Below are the code and all the weights of a small trained network. Each question names an input and a class and asks about switching units off, where a switched-off unit gives its printed mean instead of its output.

import numpy as np


def w(rows, s, z=0):
    codes = np.array(rows[::2]) - 128.0
    scale = np.full(codes.shape[1], s)
    scale[-1] = z or s
    return codes * scale


def f(y):
    return np.maximum(y, 0)


def log_softmax(a):
    a = a - a.max(-1, keepdims=True)
    return a - np.log(np.exp(a).sum(-1, keepdims=True))


def net(x, mask):
    res = np.array(x, float).reshape(1, 7) / 4 @ E
    y = f(res @ A[0][:, :-1].T + A[0][:, -1])
    res = res + np.where(mask, y, B[0][:, -1]) @ B[0][:, :-1]
    return log_softmax(res[-1] @ U[:, :-1].T + U[:, -1])


A, B = {}, {}
E = w([
[10,25,96,196,152],'x0',
[58,187,201,175,183],'x1',
[127,127,129,125,126],'x2',
[103,208,96,197,10],'x3',
[124,129,127,122,124],'x4',
[127,127,132,125,123],'x5',
[127,129,127,130,127],'x6',
],0.011)
A[0] = w([
[66,197,116,190,4,211],'N1',
[68,164,202,182,127,161],'N2',
[172,183,167,84,38,253],'N3',
[76,146,219,151,147,245],'N4',
[149,45,43,171,90,231],'N5',
[139,197,188,113,178,172],'N6',
[213,111,110,37,116,180],'N7',
],0.011,0.0051)
B[0] = w([
[139,168,62,215,110,250],'N1',
[146,180,118,150,246,190],'N2',
[168,199,116,176,98,229],'N3',
[102,186,142,74,206,199],'N4',
[78,57,118,135,70,202],'N5',
[157,184,189,106,164,189],'N6',
[156,111,18,95,189,207],'N7',
],0.012,0.017)
U = w([
[134,136,26,130,189,233],'0',
[184,159,204,57,152,112],'1',
[86,7,123,103,144,200],'2',
[28,112,169,88,184,164],'3',
[189,145,72,132,47,12],'4',
[161,189,159,167,122,4],'5',
[70,105,86,159,44,91],'6',
],0.011,0.0036)

Each question gives the input, the list of numbers given to net, and the class t.
The units are the neurons (one row each of A and B). Each row of codes is followed by its name. A weight is (code - 128) times the scale printed after its matrix; where a second scale follows, it is the last column's (A, B and U).
mask holds one flag per neuron, in row order. A switched-off neuron (its flag False) gives its mean, the last column of its row in B, instead of its output. The means were averaged over made-up inputs and are rounded, as every weight is.
A unit's drop is (log p(t) with every unit on - log p(t) with that unit switched off) / (log p(t) with every unit on - log p(t) with every unit switched off).
The circuit of an input: a set's keep is (log p(t) with only the set's units on - log p(t) with every unit switched off) / (log p(t) with every unit on - log p(t) with every unit switched off). Starting from all 7 units, units are removed one at a time, each time the one whose removal leaves the highest keep (on an exact tie, the one counted first), for as long as the keep stays at least 0.8.
units of the circuit, in order: the units of the circuit, biggest drop first
top k neurons: the k neurons with the biggest drops, biggest first
drop of u: that unit's drop, to one decimal
input [-4,2,4,4,-2,-2,-3], class 5: units of the circuit, in order : (N7)
input [1,1,4,-2,8,8,-5], class 3: units of the circuit, in order : (N1, N3)
input [-5,4,8,0,-6,-8,5], class 1: units of the circuit, in order : (N1, N6)
input [6,2,-3,-2,-5,-7,-7], class 3: top 2 neurons : (N1, N7)
input [-8,0,-1,2,2,5,3], class 4: top 4 neurons : (N7, N3, N2, N4)
input [-1,1,7,-7,-2,-5,8], class 1: top 4 neurons : (N1, N5, N6, N2)
input [-3,-1,5,2,-5,5,3], class 4: top 3 neurons : (N2, N4, N3)
input [2,0,-7,-7,0,-1,-7], class 2: units of the circuit, in order : (N1, N3)
input [1,-8,2,2,-5,-6,-1], class 6: top 2 neurons : (N5, N2)
input [2,-2,0,-7,8,1,-2], class 2: top 3 neurons : (N1, N3, N2)
input [-1,-5,8,3,-5,0,-2], class 4: top 2 neurons : (N2, N4)
input [-4,-1,-2,1,-5,-2,3], class 4: top 3 neurons : (N2, N4, N3)
input [-4,1,-8,0,1,8,5], class 1: top 2 neurons : (N1, N6)
input [-3,8,7,-8,5,-1,-5], class 1: units of the circuit, in order : (N6)
input [0,8,5,-6,8,-5,7], class 1: top 2 neurons : (N6, N5)
input [-4,2,-4,-2,-3,-7,-5], class 1: top 2 neurons : (N1, N6)
input [2,-5,-2,8,8,7,7], class 6: drop of N5 : 0.5
input [-3,6,6,0,-5,5,1], class 1: drop of N1 : 0.2
input [-1,0,-5,4,-2,1,-3], class 4: drop of N6 : 0.2
input [1,-1,-3,-3,-4,6,-4], class 2: drop of N1 : 0.3
input [-2,-3,8,6,7,-3,-3], class 4: top neuron : (N3)
